Below are the code and all the weights of a small trained network. Each question names an input and a class and asks about switching units off, where a switched-off unit gives its printed mean instead of its output.

import numpy as np


def w(rows, s, z=0):
    codes = np.array(rows[::2]) - 128.0
    scale = np.full(codes.shape[1], s)
    scale[-1] = z or s
    return codes * scale


def f(y):
    return y / 2 * (1 + np.tanh(0.7978845608 * (y + 0.044715 * y**3)))


def log_softmax(a):
    a = a - a.max(-1, keepdims=True)
    return a - np.log(np.exp(a).sum(-1, keepdims=True))


def net(x, mask):
    res = np.array(x, float).reshape(1, 5) / 4 @ E
    y = f(res @ A[0][:, :-1].T + A[0][:, -1])
    res = res + np.where(mask, y, B[0][:, -1]) @ B[0][:, :-1]
    return log_softmax(res[-1] @ U[:, :-1].T + U[:, -1])


A, B = {}, {}
E = w([
[97,48,138,181],'x0',
[92,255,131,51],'x1',
[165,112,158,217],'x2',
[158,118,230,14],'x3',
[46,93,33,114],'x4',
],0.0059)
A[0] = w([
[76,103,129,94,249],'neuron 0',
[189,137,197,155,255],'neuron 1',
[90,107,1,158,176],'neuron 2',
[188,137,149,158,207],'neuron 3',
[44,203,144,63,136],'neuron 4',
[144,105,56,228,136],'neuron 5',
],0.0093,0.0078)
B[0] = w([
[168,2,53,73,214],'neuron 0',
[173,49,215,119,254],'neuron 1',
[94,97,82,162,196],'neuron 2',
[139,60,197,159,200],'neuron 3',
[133,142,74,79,181],'neuron 4',
[74,127,129,194,188],'neuron 5',
],0.0099,0.0088)
U = w([
[219,245,127,106,2],'0',
[209,52,177,120,246],'1',
[96,221,111,114,14],'2',
[105,133,180,59,54],'3',
[120,98,4,99,226],'4',
[24,128,135,254,24],'5',
],0.0075,0.0042)

Each question gives the input, the list of numbers given to net, and the class t.
The units are the neurons (one row each of A and B). Each row of codes is followed by its name. A weight is (code - 128) times the scale printed after its matrix; where a second scale follows, it is the last column's (A, B and U).
mask holds one flag per neuron, in row order. A switched-off neuron (its flag False) gives its mean, the last column of its row in B, instead of its output. The means were averaged over made-up inputs and are rounded, as every weight is.
A unit's drop is (log p(t) with every unit on - log p(t) with that unit switched off) / (log p(t) with every unit on - log p(t) with every unit switched off).
The circuit of an input: a set's keep is (log p(t) with only the set's units on - log p(t) with every unit switched off) / (log p(t) with every unit on - log p(t) with every unit switched off). Starting from all 6 units, units are removed one at a time, each time the one whose removal leaves the highest keep (on an exact tie, the one counted first), for as long as the keep stays at least 0.8.
circuit, biggest first: the units of the circuit, biggest drop first
unit that matters most: the unit with the biggest drop
k most important neurons: the k neurons with the biggest drops, biggest first
drop of u: that unit's drop, to one decimal
input [-4,-4,8,-5,-2], class 5: unit that matters most -> neuron 5
input [-7,-3,-1,-6,3], class 5: 2 most important neurons -> [neuron 5; neuron 4]
input [6,-1,2,-4,-2], class 5: circuit, biggest first -> [neuron 5; neuron 0]
input [-2,-6,-1,1,5], class 4: circuit, biggest first -> [neuron 1; neuron 3]
input [-4,4,7,-6,-2], class 5: circuit, biggest first -> [neuron 0; neuron 5]
input [1,4,-4,3,-1], class 4: 4 most important neurons -> [neuron 4; neuron 1; neuron 3; neuron 0]
input [1,-1,-6,2,2], class 4: circuit, biggest first -> [neuron 1; neuron 3]
input [3,-7,-1,4,6], class 4: 2 most important neurons -> [neuron 1; neuron 3]
input [-3,7,-8,1,0], class 4: 2 most important neurons -> [neuron 4; neuron 0]
input [-7,4,-7,1,0], class 4: circuit, biggest first -> [neuron 4; neuron 1]
input [-7,8,-3,4,2], class 4: 3 most important neurons -> [neuron 4; neuron 0; neuron 1]
input [7,3,-6,4,-1], class 4: 4 most important neurons -> [neuron 1; neuron 3; neuron 0; neuron 4]
input [5,8,-8,2,-6], class 4: 4 most important neurons -> [neuron 4; neuron 0; neuron 3; neuron 1]
input [-5,1,-3,5,6], class 4: most important neuron -> [neuron 1]
input [5,7,0,7,8], class 4: drop of neuron 2 -> 0.0
input [8,-7,-4,-6,4], class 5: drop of neuron 0 -> -0.1
input [6,-2,0,-8,1], class 5: drop of neuron 5 -> 0.4
